Below is a small trained network, with its code and all its weights. Each question gives an input and a target symbol and asks what happens when units are switched off, that is, made to give their printed mean instead of their output.

import numpy as np


def w(rows, s, z=0):
    codes = np.array(rows[::2]) - 128.0
    scale = np.full(codes.shape[1], s)
    scale[-1] = z or s
    return codes * scale


def f(y):
    return y / 2 * (1 + np.tanh(0.7978845608 * (y + 0.044715 * y**3)))


def softmax(a):
    e = np.exp(a - a.max(-1, keepdims=True))
    return e / e.sum(-1, keepdims=True)


def log_softmax(a):
    a = a - a.max(-1, keepdims=True)
    return a - np.log(np.exp(a).sum(-1, keepdims=True))


def net(x, mask):
    ids = ['Ωαβεζηθλμπτ'.index(c) for c in x.split()]
    T = len(ids)
    res = E[ids] + P[:T]
    u = 0
    for l in range(2):
        r = res
        for j in range(2):
            rows = slice(2 * j, 2 * j + 2)
            q, k, v = (r @ M[l][rows].T for M in (Q, K, V))
            z = softmax(np.where(np.tri(T) > 0, q @ k.T / 2**0.5, -1e9)) @ v
            o = O[l][rows]
            res = res + np.where(mask[u + j], z, o[:, -1]) @ o[:, :-1]
        u += 2
        y = f(res @ A[l][:, :-1].T + A[l][:, -1])
        res = res + np.where(mask[u : u + 4], y, B[l][:, -1]) @ B[l][:, :-1]
        u += 4
    return log_softmax(res[-1] @ U[:, :-1].T + U[:, -1])


Q, K, V, O, A, B = {}, {}, {}, {}, {}, {}
E = w([
[209,94,72],'Ω',
[142,113,131],'α',
[146,103,152],'β',
[157,103,156],'ε',
[129,167,91],'ζ',
[138,180,76],'η',
[38,184,124],'θ',
[147,72,134],'λ',
[231,146,201],'μ',
[64,248,155],'π',
[192,64,117],'τ',
],0.016)
P = w([
[149,77,254],'0',
[196,145,79],'1',
[183,165,66],'2',
[191,156,78],'3',
[183,171,69],'4',
[183,183,57],'5',
[185,146,83],'6',
[192,144,79],'7',
[178,144,75],'8',
[169,181,48],'9',
[191,139,70],'10',
[189,145,53],'11',
[190,128,61],'12',
[188,130,61],'13',
],0.0075)
Q[0] = w([
[187,120,176],'L0H1',
[214,92,161],'L0H1',
[4,153,162],'L0H2',
[145,166,130],'L0H2',
],0.016)
K[0] = w([
[125,77,160],'L0H1',
[96,84,181],'L0H1',
[117,121,5],'L0H2',
[206,132,179],'L0H2',
],0.018)
V[0] = w([
[218,254,66],'L0H1',
[186,130,165],'L0H1',
[134,128,199],'L0H2',
[75,203,145],'L0H2',
],0.0091)
O[0] = w([
[171,175,101,155],'L0H1',
[198,153,35,228],'L0H1',
[19,74,2,254],'L0H2',
[167,251,68,49],'L0H2',
],0.0097,0.0041)
A[0] = w([
[250,73,61,97],'L0N1',
[189,129,18,124],'L0N2',
[91,187,112,107],'L0N3',
[65,134,181,252],'L0N4',
],0.011,0.0029)
B[0] = w([
[188,191,190,247],'L0N1',
[66,51,86,238],'L0N2',
[202,3,170,139],'L0N3',
[184,73,152,128],'L0N4',
],0.0078,0.015)
Q[1] = w([
[132,231,131],'L1H1',
[149,209,204],'L1H1',
[154,185,35],'L1H2',
[132,246,159],'L1H2',
],0.013)
K[1] = w([
[58,147,93],'L1H1',
[89,255,26],'L1H1',
[64,94,141],'L1H2',
[125,251,84],'L1H2',
],0.0096)
V[1] = w([
[79,178,92],'L1H1',
[81,171,132],'L1H1',
[70,134,153],'L1H2',
[166,247,140],'L1H2',
],0.014)
O[1] = w([
[107,33,152,53],'L1H1',
[146,65,126,63],'L1H1',
[101,147,250,98],'L1H2',
[206,124,98,6],'L1H2',
],0.012,0.017)
A[1] = w([
[36,31,40,255],'L1N1',
[247,102,168,232],'L1N2',
[117,245,46,99],'L1N3',
[135,137,2,186],'L1N4',
],0.0084,0.0027)
B[1] = w([
[137,93,37,184],'L1N1',
[2,97,136,153],'L1N2',
[157,132,205,252],'L1N3',
[178,110,154,214],'L1N4',
],0.0093,0.018)
U = w([
[120,205,105,119],'Ω',
[32,66,3,84],'α',
[200,184,175,91],'β',
[177,133,139,145],'ε',
[164,42,64,73],'ζ',
[164,165,93,147],'η',
[29,190,65,126],'θ',
[109,211,210,159],'λ',
[42,218,40,117],'μ',
[62,183,83,253],'π',
[3,171,220,36],'τ',
],0.0071,0.0047)

Each question gives the input, a string of symbols that net reads in full, and the target symbol t.
The units are the heads (2 rows each of Q, K, V and O) and the neurons (one row each of A and B). Each row of codes is followed by its name. A weight is (code - 128) times the scale printed after its matrix; where a second scale follows, it is the last column's (O, A, B and U).
mask holds one flag per unit, layer by layer, with each layer's heads first. A switched-off unit (its flag False) gives its mean, the last column of its rows in O or B, instead of its output. The means were averaged over made-up inputs and are rounded, as every weight is.
A unit's drop is (log p(t) with every unit on - log p(t) with that unit switched off) / (log p(t) with every unit on - log p(t) with every unit switched off).
The circuit of an input: a set's keep is (log p(t) with only the set's units on - log p(t) with every unit switched off) / (log p(t) with every unit on - log p(t) with every unit switched off). Starting from all 12 units, units are removed one at a time, each time the one whose removal leaves the highest keep (on an exact tie, the one counted first), for as long as the keep stays at least 0.8.
circuit, biggest first: the units of the circuit, biggest drop first
unit that matters most: the unit with the biggest drop
top k neurons: the k neurons with the biggest drops, biggest first
top k neurons in layer l: the k neurons of layer l with the biggest drops, biggest first
which heads matter: for each layer, one digit per head in row order, 1 if its drop is at least 0.15 and else 0, layers parted by /
input Ω μ π η τ Ω λ η, target β: circuit, biggest first	L1N3, L1H2, L0H1
input τ ε λ ε Ω λ μ α τ α α Ω β, target λ: circuit, biggest first	L1H1, L0H2, L1N3, L1N1
input τ ζ ε, target λ: top 2 neurons in layer 1	L1N3, L1N1
input μ λ Ω μ η, target α: circuit, biggest first	L0H2, L0N2, L1N1
input Ω η λ μ λ Ω λ ε λ ζ Ω ε β ε, target β: unit that matters most	L1H2
input τ τ τ π β β ζ, target λ: top 3 neurons	L1N3, L0N2, L1N1
input μ ζ π Ω, target α: which heads matter	01 / 01
input λ τ λ λ λ λ β, target τ: top 2 neurons	L0N1, L0N4
input λ Ω Ω λ λ β τ ε, target τ: which heads matter	11 / 11
input π α β, target ζ: which heads matter	01 / 11
input τ λ η, target λ: circuit, biggest first	L1H1, L1N3, L1N1
input Ω ζ μ λ ζ τ τ Ω λ α η, target β: circuit, biggest first	L1N3, L1H2, L1N4, L0H1
input λ μ β ε η β λ Ω ε θ μ ζ, target τ: circuit, biggest first	L1H2, L0H2, L0N1
input λ α β α β ζ θ λ η, target τ: circuit, biggest first	L1H2, L0N1, L0H2
input τ λ μ λ μ ζ, target λ: circuit, biggest first	L1H1, L1N3, L0H2
input λ ε μ λ α β θ λ ζ θ θ θ τ, target τ: unit that matters most	L1H2
input μ ζ λ η α ε ε β, target α: top 2 neurons	L0N2, L1N1
input Ω μ τ α τ β μ μ θ τ, target β: top 4 neurons	L0N1, L1N3, L0N2, L1N4
input λ β λ ε θ, target λ: circuit, biggest first	L0H2, L1N1
input π β ζ μ Ω Ω μ η θ λ τ π τ ε, target ζ: unit that matters most	L0H2
input π ε Ω θ η Ω, target ζ: top 3 neurons in layer 0	L0N2, L0N1, L0N3
input λ λ θ λ α, target τ: circuit, biggest first	L1H2, L0H1
